((8625, 7074, 2346, 7555, 7192, 4559, 4586, 6491, 7422, 2221, 8012, 7990, 5189, 7864, 5076, 3141), (7286, 6601, 6551, 7207, 7077, 8466, 6610, 6285, 7394, 4509, 6605, 7151, 5626, 6999, 7010, 4908), (4094, 4929, 5799, 4462, 4601, 3409, 5336, 5372, 4396, 7650, 5138, 4643, 6255, 4592, 4993, 6931), (9004, 7249, 2192, 7809, 7396, 4635, 4408, 7117, 7604, 1939, 8207, 8212, 6189, 7994, 4929, 3126), (7895, 7037, 5898, 7426, 7331, 8166, 6465, 6612, 7542, 4424, 6838, 7421, 5665, 7415, 6831, 4882), (4098, 5584, 9331, 5071, 5648, 7585, 7301, 5897, 5340, 8905, 4586, 4895, 5922, 4923, 7069, 8033), (3768, 4646, 6240, 4238, 4411, 3545, 5505, 4943, 4218, 7641, 4860, 4401, 6099, 4270, 4990, 6956), (3157, 4747, 9472, 4268, 4728, 7571, 7423, 4942, 4439, 9584, 3878, 4016, 5709, 4012, 6911, 8694), (7038, 6347, 3549, 6395, 5725, 3565, 4787, 6761, 5917, 5077, 6704, 6413, 5994, 6530, 4646, 5137), (4079, 4669, 6087, 4376, 4495, 3794, 5375, 5196, 4290, 7244, 4973, 4460, 6277, 4514, 5139, 6987))
The entry just left of the smallest entry -> 7604
The entry just left of 5898 -> 7037
The entry just left of 7423 is 7571
Report the entry just right of 3794.
Answer: 5375
Report the minimum.
Answer: 1939
Report the entry just left of 4990.
Answer: 4270
Report the entry just left of the largest entry.
Answer: 4439
Report the entry just right of 7249.
Answer: 2192
The entry just left of 7426 -> 5898
Report the entry just left of 3878.
Answer: 9584
The entry just right of 4787 is 6761
The entry just left of 2192 is 7249
Report the entry just left of 7117.
Answer: 4408
Report the entry just left of 9472.
Answer: 4747

Questions about the table below. Rows and columns are numbered from 0.
1) Read off the top-left entry.
2) Read off the bottom entry of the column that holds the smallest entry.
3) Read off the entry directly below -4.376.
4) Read off the entry in row 2 and column 2.
5) Read off the entry directly below 3.455.
6) Read off the entry directly above -4.376.
7) Read off the entry directly below 1.792.
8) Read off the entry just right of -5.927.
-5.499	4.308	3.888	-4.520	-2.177
5.567	-4.102	-4.158	4.725	1.792
1.107	-3.852	7.328	-6.510	5.864
-4.376	3.455	3.583	-3.889	-1.583
-2.852	4.686	-5.927	4.909	-5.914
5.403	-3.824	-3.975	4.435	1.615
-1.862	4.233	-6.761	5.867	-5.932
4.387	-4.906	0.932	0.095	4.594
1) -5.499
2) 0.932
3) -2.852
4) 7.328
5) 4.686
6) 1.107
7) 5.864
8) 4.909

arr = [6 7 2 5 7 4 9 6 6 9 6 6]
What is the last entry? 6
What is the 5th entry? 7
What is the first entry from the left? 6
The second entry from the right is 6

data =
[[-1.743 -2.287  0.339  2.535 -2.120 -1.002 -4.318]
 [ 0.372  1.974  2.388  6.341 -1.128 -3.560 -5.876]]
Counting starts at 0.
Give the entry just left of the largest entry.
2.388
Give the top-left entry.
-1.743
The entry directly above 2.388 -> 0.339
The entry in row 0 and column 1 is -2.287
Give the entry at row 1, column 0.
0.372
The bottom-right entry is -5.876

W =
[[5 5 4 6 6 4 6 5 5]
 [6 4 4 5 6 6 4 5 6]
 [3 6 4 5 3 9 2 3 7]
 [8 3 5 6 7 4 6 6 5]
 [7 4 5 6 7 3 7 6 5]
 [5 5 4 6 6 4 7 5 5]
 [6 5 4 5 6 5 5 5 5]
 [5 5 3 6 5 5 5 5 7]
 [3 6 7 4 4 6 6 3 4]
 [4 5 6 5 5 7 5 4 5]
 [5 5 6 5 6 3 8 5 3]
 [7 4 3 7 7 2 7 6 6]
 [4 5 5 5 4 7 4 4 5]
 [6 4 5 5 6 4 6 5 4]]
Indices start at 0.
The entry directly above the largest entry is 6
Find the top-left entry.
A: 5
The entry in row 0 and column 1 is 5
The entry at row 1, column 0: 6
Find the top-right entry.
A: 5
Find the entry just right of the largest entry.
A: 2
The entry just left of the largest entry -> 3
Find the bottom entry of the column that holds the largest entry.
A: 4
Find the maximum.
A: 9
The entry in row 1 and column 1: 4
The entry in the bottom-right corner -> 4
The bottom-left entry -> 6
The entry in row 0 and column 2 -> 4
Find the top entry of the column that holds the largest entry.
A: 4
The entry at row 2, column 0: 3
Find the entry directly below the largest entry.
A: 4
